Here is a tiny trained network, its code and every weight. The questions are about switching its units off for an input and a class, where a switched-off unit gives its printed mean instead of its output.

import numpy as np


def w(rows, s, z=0):
    codes = np.array(rows[::2]) - 128.0
    scale = np.full(codes.shape[1], s)
    scale[-1] = z or s
    return codes * scale


def norm(h):
    return h / np.sqrt((h * h).mean(-1, keepdims=True) + 1e-5)


def f(y):
    return np.maximum(y, 0)


def log_softmax(a):
    a = a - a.max(-1, keepdims=True)
    return a - np.log(np.exp(a).sum(-1, keepdims=True))


def net(x, mask):
    res = np.array(x, float).reshape(1, 5) / 4 @ E
    u = 0
    for l in range(3):
        y = f(norm(res) @ A[l][:, :-1].T + A[l][:, -1])
        res = res + np.where(mask[u : u + 3], y, B[l][:, -1]) @ B[l][:, :-1]
        u += 3
    return log_softmax(norm(res)[-1] @ U[:, :-1].T + U[:, -1])


A, B = {}, {}
E = w([
[169,55,157,165,101,132,155,84,70,147],'x0',
[118,62,149,91,146,150,247,132,223,165],'x1',
[211,56,56,92,186,168,96,110,158,140],'x2',
[123,62,90,72,98,212,84,101,151,206],'x3',
[126,152,177,206,163,182,90,230,121,77],'x4',
],0.012)
A[0] = w([
[58,199,19,57,87,192,85,92,146,203,190],'L0N1',
[191,145,34,3,149,115,93,91,130,158,81],'L0N2',
[94,79,111,149,128,168,44,143,99,107,3],'L0N3',
],0.007,0.00066)
B[0] = w([
[89,68,129,111,126,94,64,4,170,119,244],'L0N1',
[211,104,172,62,112,148,154,187,117,254,255],'L0N2',
[78,191,86,112,24,151,188,162,149,50,188],'L0N3',
],0.011,0.0061)
A[1] = w([
[101,150,205,142,56,98,146,139,80,82,127],'L1N1',
[161,198,127,110,175,138,5,149,86,127,152],'L1N2',
[155,154,124,166,204,190,75,254,80,69,2],'L1N3',
],0.0095,0.0047)
B[1] = w([
[135,168,85,91,153,130,176,107,49,165,253],'L1N1',
[98,119,205,100,117,78,135,224,73,185,240],'L1N2',
[206,118,134,163,5,124,109,171,212,30,244],'L1N3',
],0.011,0.0059)
A[2] = w([
[171,102,82,209,158,193,81,150,119,108,1],'L2N1',
[137,150,149,214,194,140,247,111,236,60,30],'L2N2',
[183,28,59,111,255,217,202,124,240,139,126],'L2N3',
],0.0098,0.003)
B[2] = w([
[126,126,189,129,61,61,100,182,98,104,143],'L2N1',
[151,148,151,133,101,143,84,63,18,244,175],'L2N2',
[152,102,62,58,210,5,70,119,178,121,247],'L2N3',
],0.014,0.011)
U = w([
[50,133,142,139,160,179,75,154,251,73,75],'0',
[130,111,104,182,154,184,152,118,166,81,3],'1',
[135,121,118,171,151,194,150,113,146,84,10],'2',
[146,96,88,58,172,58,106,71,146,156,217],'3',
[90,198,157,156,121,116,183,126,31,140,155],'4',
[178,50,133,104,77,215,120,128,112,204,161],'5',
[174,157,152,189,102,103,137,213,131,25,196],'6',
[138,117,115,198,143,176,155,103,177,78,1],'7',
],0.018,0.0057)

Each question gives the input, the list of numbers given to net, and the class t.
The units are the neurons (one row each of A and B). Each row of codes is followed by its name. A weight is (code - 128) times the scale printed after its matrix; where a second scale follows, it is the last column's (A, B and U).
mask holds one flag per neuron, layer by layer. A switched-off neuron (its flag False) gives its mean, the last column of its row in B, instead of its output. The means were averaged over made-up inputs and are rounded, as every weight is.
A unit's drop is (log p(t) with every unit on - log p(t) with that unit switched off) / (log p(t) with every unit on - log p(t) with every unit switched off).
The circuit of an input: a set's keep is (log p(t) with only the set's units on - log p(t) with every unit switched off) / (log p(t) with every unit on - log p(t) with every unit switched off). Starting from all 9 units, units are removed one at a time, each time the one whose removal leaves the highest keep (on an exact tie, the one counted first), for as long as the keep stays at least 0.8.
units of the circuit, in order: the units of the circuit, biggest drop first
most important unit: the unit with the biggest drop
k most important neurons: the k neurons with the biggest drops, biggest first
top k neurons in layer l: the k neurons of layer l with the biggest drops, biggest first
drop of u: that unit's drop, to one decimal
input [5,8,-2,4,4], class 3: units of the circuit, in order => L2N3
input [-8,-6,2,4,4], class 0: units of the circuit, in order => L2N2; L2N3
input [-6,3,-3,-3,5], class 4: 4 most important neurons => L2N2; L2N3; L0N2; L1N1
input [5,-4,-2,-8,-1], class 4: 2 most important neurons => L1N1; L2N3
input [3,3,7,-8,4], class 6: 3 most important neurons => L1N3; L0N1; L2N1
input [6,-4,7,-3,0], class 6: units of the circuit, in order => L2N2; L2N3; L2N1
input [7,-8,2,1,-8], class 5: 2 most important neurons => L2N3; L0N2
input [-7,-4,-8,5,5], class 4: 4 most important neurons => L1N1; L2N3; L0N1; L1N2
input [5,1,-5,6,-5], class 5: 2 most important neurons => L2N3; L1N1
input [7,7,0,-7,7], class 4: 2 most important neurons => L2N2; L0N2
input [1,-8,3,0,0], class 6: 2 most important neurons => L2N2; L0N1
input [-5,-3,-4,3,3], class 4: 2 most important neurons => L2N3; L1N3
input [-1,-7,-2,-5,-8], class 4: drop of L2N3 => 0.8
input [2,1,-1,3,6], class 6: drop of L2N3 => 0.0
input [-1,-4,-2,6,6], class 6: most important unit => L2N2
input [6,1,2,7,5], class 3: drop of L1N2 => 0.2
input [1,-2,0,4,2], class 5: 2 most important neurons => L2N3; L1N3
input [-5,-2,-4,8,6], class 0: top 2 neurons in layer 0 => L0N1; L0N2
